Each new row is followed by its nearest point in the smallest flat space through zero that holds the rows named last above it.
(in the rows, 128 means zero)
goper:
[[129 122  92 146 134 127 108  90 100 147 141 107 179 117 135 143 105 188
  127 187 207 142]
 [114 123 121 148 170 181  90 127 131  88 160 169 125 143 108  96 161 129
  104  86 100 105]
 [174 110 153  70 120 180 178 128 126  84 161 173 151 164 133 105 124 130
  116 133 132  90]
 [100 139 121 130 132 133 102 142 147 135 129 117 112 123 126 112 136 124
  129 105  91 132]
 [105 143 144 145 100  77 112 139 175 169  75  93 106 109 158 125 147  95
  156 132 145 164]]
New rows:
[158 144 151  80 122 146 173 139 138  93 143 154 140 152 124 129 127 118
 138 135 124 126] : [159 119 151  86 113 147 170 135 131 107 138 150 133 148 134 119 123 118
 126 130 123 108]
[143 133 142  85  98  92 135 140 117 165 103 110 109 136 153 128 120 112
 159 115 158 176] : [133 134 144 111  95  94 150 136 147 153  99 104 121 121 149 136 120 112
 148 145 140 144]
Fela (3 x 22):
[[166 112  85  92 144 114 140 103 149 117 129  95 142 116 126 132  75 139
  185 150 138 162]
 [164 123 126 125 129 146  89 108 106 106 119 147 161 118 120 130 118 138
  122 133 123 104]
 [110 124 125  88 132 113 170 166 173 128 137 108  88 145 179 130 122 116
  170 145 149 140]]
New rows:
[161 115 144 129 121 136 124 102 134 101 126 181 155 138 140 110 112 145
 140 123 119 134] : [153 123 125 118 130 139 105 119 119 111 123 139 147 123 130 130 118 134
 131 135 128 112]
[123 111 141 125 133 114 168 159 123 162 123  87  81 149 117 138 151  95
 176 112 167 149] : [ 97 131 125 123 129 108 169 148 155 147 137 105  95 138 140 127 131 119
 144 127 136 155]
[138 135 116  90 140 142 118 130 129 135 133 150 122 138 182 143 172 117
 114 128 136 121] : [128 128 142 112 125 137 122 150 134 115 127 142 120 137 159 129 138 123
 129 135 135 103]
Liget:
[[ 75 140 126 152 105 118 147 192 126 171 155 122 143 178 109 112 126 133
  158 119 114 102]
 [ 91 143 108 146  80 113 137 156 120 167 151 116 146 169 102 112 130 136
  157 144 130 120]
 [ 89 134 118 150 102 118 150 173 120 166 130 106 149 169 116 106 123 126
  143 132 128  99]]
New rows:
[110 159 125 140 170 140  69 141 112  97 125 140 119  98 106 163  97 118
  84 128 134 118] : [139 123 141 121 153 135 123 124 134 112 126 140 117 113 138 138 128 127
 120 115 121 132]
[103 123  95 164 126 129 137 187 101 180 120 101 125 160 126 107 118 104
 140 139 137 103] : [ 94 129 120 149 110 120 153 171 119 162 118 101 150 164 123 104 120 121
 134 131 130  94]
zur (2 x 22):
[[103  98  98 122 116 147 157 117 144 126  98 155 127 109 127 116 125 107
  105 159 138 175]
 [127 114 121 142 116 164 130 109 155 118 113 129 131  99 110 109 128 109
  113 132 117 164]]
New rows:
[131 151 121 164 139 133 122 130 130 125 174 111 119 100 155 149 113 130
 165 138 108 124] : [140 139 140 134 131 128 115 128 127 126 138 116 129 129 124 129 129 133
 135 114 120 115]
[115 118 114 121 137  76 131 153 111 129 159 106 119 170 137 115 149 144
 182 165 165  92] : [122 137 128 108 140  88 134 149  98 140 139 134 124 160 151 149 127 146
 141 132 145  95]
Rok, 3 rows:
[[157 126 181 124 176 131 158 177  95 138 101 162 110 120 142 149 185 153
  137 100 150 104]
 [152  78 120 115 139 125 182 132  70 147 122 175 118 133 170 114 144 145
  122 106 151 135]
 [161 104 115 122 146 157 177 148  45 144 123 175 144 136 149 116 129 140
  124 113 151 136]]
New rows:
[ 89  52  91 128  98 140 150 110 125 136 152 123 130 126 139 106 103 109
 117 126 139 133] : [121  90  87 121 100 115 143  92 121 134 143 134 127 136 151 104 103 123
 117 131 127 149]
[159 151 121  99 152 119  94 151 140 117 137 141 106 126 134 122 169 127
 143 126 132 150] : [130 134 147 128 139 124 126 140 135 127 121 128 120 124 127 137 145 133
 132 123 130 119]
novo (5 x 22):
[[115 104 145 120 115 123 126  85 132 106 154 119 138 125 118 155 115 141
  142 173 114 129]
 [109  98 146  99 114 133 118 120 142 136 164 113 149 130 114 146 116 128
  117 178 124 130]
 [ 77  93 146  99 116 152 109  95 133 138 175 124 142 129 112 177 117 137
  144 201  98 134]
 [106 106 157  97 116 105 110 114 157 142 154 133 168 133 132 136 149 159
  121 169 121 150]
 [ 96 136 133 105 139 188 117 167 118 173 179 123 122 140 145 161 136 135
  126 166 105 124]]
New rows:
[121 156 154 113 164 174 102 169 128 175 133 144 126 121 145 139 171 132
 116 130 116 142] : [106 151 127 115 145 160 115 175 126 178 143 143 128 140 154 133 160 142
 123 126 115 137]
[121 118 109  86 106 145 139 148 115 102  99 112 173 146 118 130 132  87
 107 133 165 122] : [131 110 124 115 120 125 126 144 137 137 124 116 136 126 106 114 110  99
 104 128 146 123]
Dazek (2 x 22):
[[135 111 113 146 173 111  81 110 135 161 158 181 135 132 140 117 159 136
  141 117  77 161]
 [107 108 142 126 112 132 139 107 149 164 138 121  45  99 133 137 119  85
   92 147 136  99]]
New rows:
[ 95 143 156 109 124 136 174 140 117 115  93 117 121 111 141 138 126 135
 110 154 165  89] : [121 136 139 117  99 139 157 136 126 112 111  96 114 122 121 136 108 118
 116 137 159 105]
[151 110 135 142 157 114 104 110 134 139 152 176 123 137 142 136 161 144
 153 133  95 140] : [133 116 118 140 159 116  96 116 133 150 148 164 133 131 136 120 149 133
 137 120  93 151]
[150 126 120 102 112 169 153 147 157 102  98 118 118 131 119 135 118  67
 101 159 163 119] : [120 133 139 118 101 138 155 133 128 118 114  99 108 120 123 136 110 115
 114 138 156 105]
loru, 5 rows:
[[ 79 155 192 111  98 133 112 145 177 127 179 149 130 117 120 134 114 130
  107 171 162 132]
 [135 147 166 124 115 127 161 123 136 111 161 117 156  98 112 134  85 149
   89 145 154 115]
 [112 135 155 103 109 133  84 134 171 122 168 138 125 129 126 137 128 129
  118 150 168 135]
 [121 125 190 124  66 105 107 132 171 156 159 149 118 108 118 123  88 156
   94 145 166 115]
 [127 127 175 129  79 125 149 135 143 148 123 139 114 113 134 147 109 130
  121 135 132 103]]
New rows:
[124 142 145  82 143 111 162 108 138  87 141 152 110 116 102 131 129 134
 101 106 132 125] : [129 139 138 123 132 134 142 126 130 113 144 120 143 118 122 134 116 132
 115 137 138 126]
[135 119 137 130 125 106  65 122 150 136 128 155 109 148 131 100 125 127
 125 113 117 130] : [124 110 120 129 116 109  78 128 144 152 130 144 109 140 127 107 134 138
 130 122 137 140]
mumu, 4 rows:
[[162 107 144  89 109  73 130 103 141  91 109 155  82 113 161 129 147  90
  130 107 172 112]
 [137 104 144 104 110  84 123  88 135 106 120 151 111 121 139 119 153  89
  138 108 163 121]
 [110 104 160  99 122  87 124  55 119 123 144 155 145 123 109 119 176  71
  138 108 155 116]
 [117 110 159 102 118  55 109  87 127  82 152 153 133 104 164 103 140  74
  142 113 162 123]]
New rows:
[168 123 157  99  78  76 124 145 135 112 128 153 106 117 165 139 114 130
 114 108 137 118] : [156 124 135 105 120  92 129 135 138  94 118 140  92 112 168 130 122 114
 125 121 151 118]
[172 113 112 131 108 139 170 137 145 156  78 121  84 148 109  99 122 150
 149 167 165 104] : [163 114 105 132 107 148 139 137 148 140  79 128  85 145 119 139 134 146
 129 118 141 130]
Suli, 2 rows:
[[136  95 130 114  72 121 127  63 128  85  84 110 152 113 118 164 109 123
  103 175  86  97]
 [ 99  69 187 116 171 159  90 141 175  97 142 112 129 105 168 123 139 154
  107 145 127 104]]
New rows:
[118 145 133 110 136 124 117 154 118 107 138 122 109 110 136 148 143 161
 187 120 182 164] : [124 137 130 132 149 132 127 151 130 141 144 133 120 132 133 115 135 131
 136 113 142 138]
[124 143 119 100 113 121 121 124  92  99 135 120 151 127 125 168 123 135
 113 175 112 102] : [133 118 126 123 104 124 130 102 126 113 110 122 137 123 122 142 120 125
 119 146 111 117]
Tele (4 x 22):
[[139 136 108 156 115 128 145 131  98 155 120 116 125 143 148 124 130 100
  127 103 120 124]
 [109 158 160 149 112 129 127 155  98 159 156 138 138 162 136 113 121  97
  109  96 122 139]
 [158 151  99 148 137 126 172 143  93 129 133 123 115 170 133 136  85  98
  126 127 106 154]
 [144 165 119 152 121 126 140 145  84 151 139 114 117 159 137 117 109  99
  125 118 126 124]]
New rows:
[138 159 154 141  99 123 154 126 119 132 133 155 126 146 145 153 126 103
 104 118 119 140] : [122 137 136 141 123 129 142 141 114 139 139 137 134 151 134 127 117 108
 118 110 115 146]
[ 95 147 171 125 124 123  91 145 123 178 153 117 134 135 121 124 133 148
 131 113 151 110] : [103 152 170 127 113 128  91 141 120 148 151 130 135 128 125 106 144 128
 119 119 147 108]
podas:
[[100 135 132 159 144 111 133 108 111 118 123 159 137 146  99 123 157 132
  136 120 121 126]
 [111 136 111 189 172 129 121 132  89 117 123 160  95 118 101  91 132 159
   86 132 144  60]
 [102 153 118 143 145 104 132 125  97 125 141 154 136 142 117 120 158 139
  143 134 153 124]
 [109 166  93 140 172 116 121 169  80 138 158 128  96 132 156  98 128 156
  126 156 197  83]]
New rows:
[150  94 112 136 107 139 120 134 151 131 125 128 108  93 107 114  93 134
  83 132 138  95] : [160 112 123 133 118 151 121 133 134 125 119 125 112  89 122 118 102 139
  82 129 122  96]
[118 124 124 147 114 106 118  99 158 133 135 140  89 149 134 137 190 156
 113  90  83 130] : [114 119 140 149 134 125 131 109 132 120 115 141 133 141 107 129 139 123
 130 115 104 132]
Bomu, 2 rows:
[[159 148 117 111 104 109 113 193 164 119 177 133  84  91 139 109 126  98
  128 131 157 156]
 [ 91  93 147 164 137 144 140  56  91 144  82 138 165 162 117 146 127 155
  135 125  77  99]]
New rows:
[142 115 173 125 176 111 136 183 165 105 124  87 126 140 130 133 138 138
 105  96 163 112] : [139 149 117 102 144 130 130 145 134 118 130 110 132 127 129 127 132 128
 119 128 159 133]
[115 100 140 165  99 139 134 152 139 149 139 160 158 145 119  99 127 141
 146 128  87 173] : [120 105 140 157 104 123 123 120 128 139 135 152 115 122 128 126 123 122
 139 128  95 128]
teko (3 x 22):
[[130 118 168 137 127 130 128  88 168 152  89 140 123 107 119 143 110 118
  124 135 148 154]
 [125  98 149 125  84 147 189  95 119 200  82 123 122 138 152 120 107 104
  130 102 180 151]
 [125 141 146 127 141 143 107  96 158 147 119 117 128 106 117 130 111 125
  113 121 128 130]]
New rows:
[153 102 131 142  95 123 138 128 120 147 109 158 101 134 118 119 148 122
 161 109 139 164] : [132 105 138 134 108 118 158 129 122 135 106 145 124 138 137 134 130 121
 140 135 148 146]
[162 139  98 145 135 111 152 127 111  96 111 153 145 123 121 137 143 160
 177 141  87 110] : [133 122 119 134 131 107 127 155 118  93 138 145 128 137 127 135 145 136
 140 147 117 128]
Pake:
[[104 134 141 130 122 151  94 107 136 118 103 136 188 119 159  99 103 134
  167  83 189 187]
 [112 129 167 136 113 118 109 109 159 118 122 128 146 128 142  96 115 104
  146  91 171 167]
 [125 141 198 145 131 127 100  85 147 122 108 109 180 143 149  84 142  92
  131 102 160 192]
 [ 76 111 122 144  94  93 115 149 194 128 132 138 123  94 127 117 100 125
  154  80 196 137]
 [ 97 127 155 157 122 101 109 123 170 137 116 109 165 108 131 106 142 117
  123 105 169 163]]
New rows:
[143 138 129 130 114 132 110 129 125 104 150 112 131 118 116 130 112 134
  84 113  96 159] : [140 133 138 127 128 114 134 124 109 122 135 122 126 112 128 109 125 135
 110 129 116 143]
[145  79 149 148  83 110 104 150 174 163 148 140 111 149 120 132 166  94
 111 151 106 155] : [122 123 155 145 124 102 132 128 166 137 134 114 110 142 114 131 153  95
 113 134 125 113]
[108 120 149 152 143 148 107 141 172 152 139 125 149 134 118 159 192 111
  94 150 155 134] : [106 126 138 158 141 122 117 130 169 155 110 104 156 142 119 149 175 109
 116 143 136 119]
dunok:
[[ 93 170 132 134 170 112 126 116  90 155 124 147 125 156 125 102 170 120
  130 114 126 149]
 [ 98 138 171 137 135 121 108  87  62 133 117 132 108 147 164  73 113 108
  121 133 142 147]
 [ 92  90  94 112 139 158 114  99 119 109 127 124 138  97 149 119 185  52
  108 131 159 180]]
New rows:
[131 139 135 120 142 146 111  97 117 118 119 144 162 145 124  95 160  98
 122 111 126 126] : [108 133 125 127 143 129 123 116 110 132 126 133 128 131 134 115 151 109
 124 125 135 146]
[164 125 145 128 115 131 115 150 174 138  96 127 159 133  99 141 126 134
 137 130  85 137] : [146 129 118 127 122 126 138 148 155 128 132 126 134 125 112 150 122 148
 134 126 118 111]
fozuf:
[[113 130 115 131 113 130 124 105 122 110  87 125 131 144 101 155 149 162
  141 126 144 123]
 [134  97 109 150 127 126 117 120 107 107 110 133 136 100 116 145 147 137
  137 134 123 160]
 [ 88 139 115 141 122 112 103 117 157 109 118 135 120 162 117 185 169 168
  146 107 130 155]]
New rows:
[142 141 126 111 132 146 131 141 138 124 171 129 110 139 139  82 101 101
 126 125 109  82] : [138 144 147 110 135 133 142 143 136 151 154 124 124 133 146  95 100 102
 114 130 126 103]
[137 136 126 103 146 127 147 125 181 137 154 121 104 131 158 149 123 106
 145  76 121 139] : [115 145 139 125 137 118 121 144 158 140 163 133 118 146 148 132 127 120
 124 115 118 135]
[160  84 122 146 148 134 103 135 119 124 128 137 162  92 166 113 109  98
 142 163 128 150] : [155  94 122 144 139 129 127 139 103 125 140 133 136  81 137 110 121 103
 123 141 112 154]
Fole, 3 rows:
[[166 134 103  94 134 153 177 127 127 150 138 125 121 141 130 138 114 129
  154 168 141 170]
 [147 109 104  97 142 156 168 118 125 163 124 118 119 140 135 122 132 111
  158 169 141 159]
 [176 150 107  95 125 145 184 138 130 126 146 132 124 135 128 147  96 150
  154 163 139 179]]
New rows:
[ 90 141 144 142 149 121 106 125 120 133 130 123 130 102 130 131 152 115
  89 121 144 104] : [109 127 137 145 129 120  96 122 126 135 124 127 130 129 125 125 144 116
 108 109 123 100]
[156 119 125 119 115 139 153 147 136 106 153 128 120 112  89 130 109 128
 175 120 105 157] : [144 131 124 116 123 129 156 138 131 107 131 132 128 121 131 131 107 148
 147 140 131 154]
[108 127 167 139 102 109 115 129 119  61 129 146 148 101 127 136  79 146
 152  95  94 114] : [111 130 152 149 111  98 119 149 135  62 124 139 137 100 131 123 106 165
 129 100 117 124]
taso:
[[166 114 129 162 127 137 127 126 112 125 119 130 118 135 120 124 114 115
  150 117 154 128]
 [131 153 114 125  77 116 160  57  87 152  95 124 147 115 135 137 129 133
  127 159 153 130]
 [ 84 172  91  47 133 121 126 157 186 127 108 109 125 112 135 138 111 118
  105 151  90 115]]
New rows:
[ 88 127 158 140 144 129 175  76  90 130 153 143 124 127 126 115 151 164
 104  98 115 133] : [104 116 157 142 119 118 136  97  99 137 156 141 150 129 136 127 166 159
 112 130 121 140]
[101 114 155 131 125 126 146 105 133 134 144 141 140 119 130 113 159 162
 104 115 127 152] : [103 119 151 133 126 120 131 111 113 133 154 138 144 128 135 127 159 153
 112 129 116 137]
dakir, 3 rows:
[[210 117 153 118 151 152 146  54 166 123 149 114 134 129  88 146  82 114
  135 141 101  98]
 [159 133 144 127 151 150 123 109 156 144 150 128 121 120 100 133 106 118
  142 120 126 137]
 [187 145 149 123 159 172 123  53 152 160 135 134 125 131  82 158  93 104
  129 143 104 132]]
New rows:
[139 128 155 123 175 132 126 108 117 137 132 134 118 128 110 171 100 128
 154 131 137 137] : [148 137 138 127 144 147 122 107 142 145 136 132 124 126 108 137 114 118
 133 128 123 137]
[ 78 143 116 130  81  78 118 175 120 144 116 117 142 134 167 124 150 139
 113 156 141 136] : [ 78 128 108 132 104 104 125 168  96 119 106 133 130 133 161 118 159 140
 117 128 139 133]
[ 64  98 120 142 116 123 126 160 113 137 128 140 150 140 152 119 161 143
 122 118 124 147] : [ 85 131 114 133 113 112 121 167 106 126 115 134 127 129 152 118 153 137
 123 123 141 140]
dozov, 5 rows:
[[144 148 111  52 128 103 145  97  88 118 100  83 136 105 153 153 116 111
  130 139 177 117]
 [170 150 111 128  94 182 127  80  70  90 116 107 117 108 150  78 109 121
  119 165 118  74]
 [160 135 132 140  97 176 118 100 108 111 129 112 130 127 134  82 116 117
  131 151  94  94]
 [175 173 126 101 101 171 144  68  88  96 116  97 146  90 129 131 124 124
  113 172 126  67]
 [145 162 137  73 130 129 159 135  97 155 101  92 174  96 121 137  96 138
  133 136 170 124]]
New rows:
[ 88 121 151 110 100 139 154 122 116 133 114 100 133  95 124 147 145 139
 129 138 167 127] : [131 144 128 106 134 121 143 126 118 132 119 119 141 112 124 147 124 134
 124 132 150 125]
[196 147 124  94 103 122 108 150 116 143 115 156  90 114 155 168 129 111
 118 142 105 100] : [138 135 123 115 122 129 129 104 121 112 126 118 125 121 134 138 135 120
 124 139 129 113]
val (4 x 22):
[[126 103 127 147 137 147 155 130 179 139 161 128 139 108 128 132 129 138
  134 101 125 175]
 [ 95 128 140 127 152 127 127 126 155 138 121 123 133  93 157 153 126 129
  123 100 155 153]
 [ 91 143 153 109 146 103 118 122 112 127  90 108 120 104 176 150 126 133
  103 100 151 118]
 [101 127 153 117 183 120 121 121 154 131  83 155 133  87 196 170 121 166
  102  79 143 172]]
New rows:
[104 109 105 128 181 115 154 141 129 112  99 106 102 156 148 113 137 101
 121  95 155 145] : [112 128 139 124 134 120 133 126 130 130 122 114 126 115 147 135 128 132
 118 109 135 131]
[116 172 154  89 134 141 119  91 157 112 134 108 131 116 157 144 151 162
 125 109 144 143] : [108 129 141 123 143 121 129 125 136 131 115 122 128 109 155 143 127 135
 117 105 140 139]
[133  90 146 129  83 107 145 134 146 107 153  92 123 141 105 130 114 130
  96  71 114 135] : [129 108 139 136 107 123 168 128 133 127 155  85 122 130 132 109 133 138
 113  97 106 132]
Zuve:
[[123 155 140 117 128 141 137 134 129 121 106 145 153 119 113 131 156 115
  137  93 129 131]
 [127 152 145 159 122 155 130 146 125 112  96 127 149 107  91 137 186 110
  149  37 119 120]
 [132  99 130 160 124 154  93 109 137 115 156 116 123 135 125 105 130 163
  104 134 113 120]
 [104 151 122 130 144 145 129 131 137 106 114 139 122 140 128 122 144 145
  120  87 102 131]
 [113 125 122 149 133 141 107 137 137  99 127 125 119 159 107 126 156 147
  111  90 100 136]]
New rows:
[145  95 134 174  96 142 102 131 146 153 138 104 115 142 154 147 127 131
 125 168 138 126] : [148  88 127 156 114 122 108 123 124 137 154 102 116 127 125 126 116 133
 124 155 135 120]
[109 148 121 152 144  90 150 142 137 143 120 100  75 152 194 154 140 112
 151  98 106 131] : [109 139  99 143 148 100 155 152 121 130 110 109  75 134 149 149 108 123
 145  98 109 124]
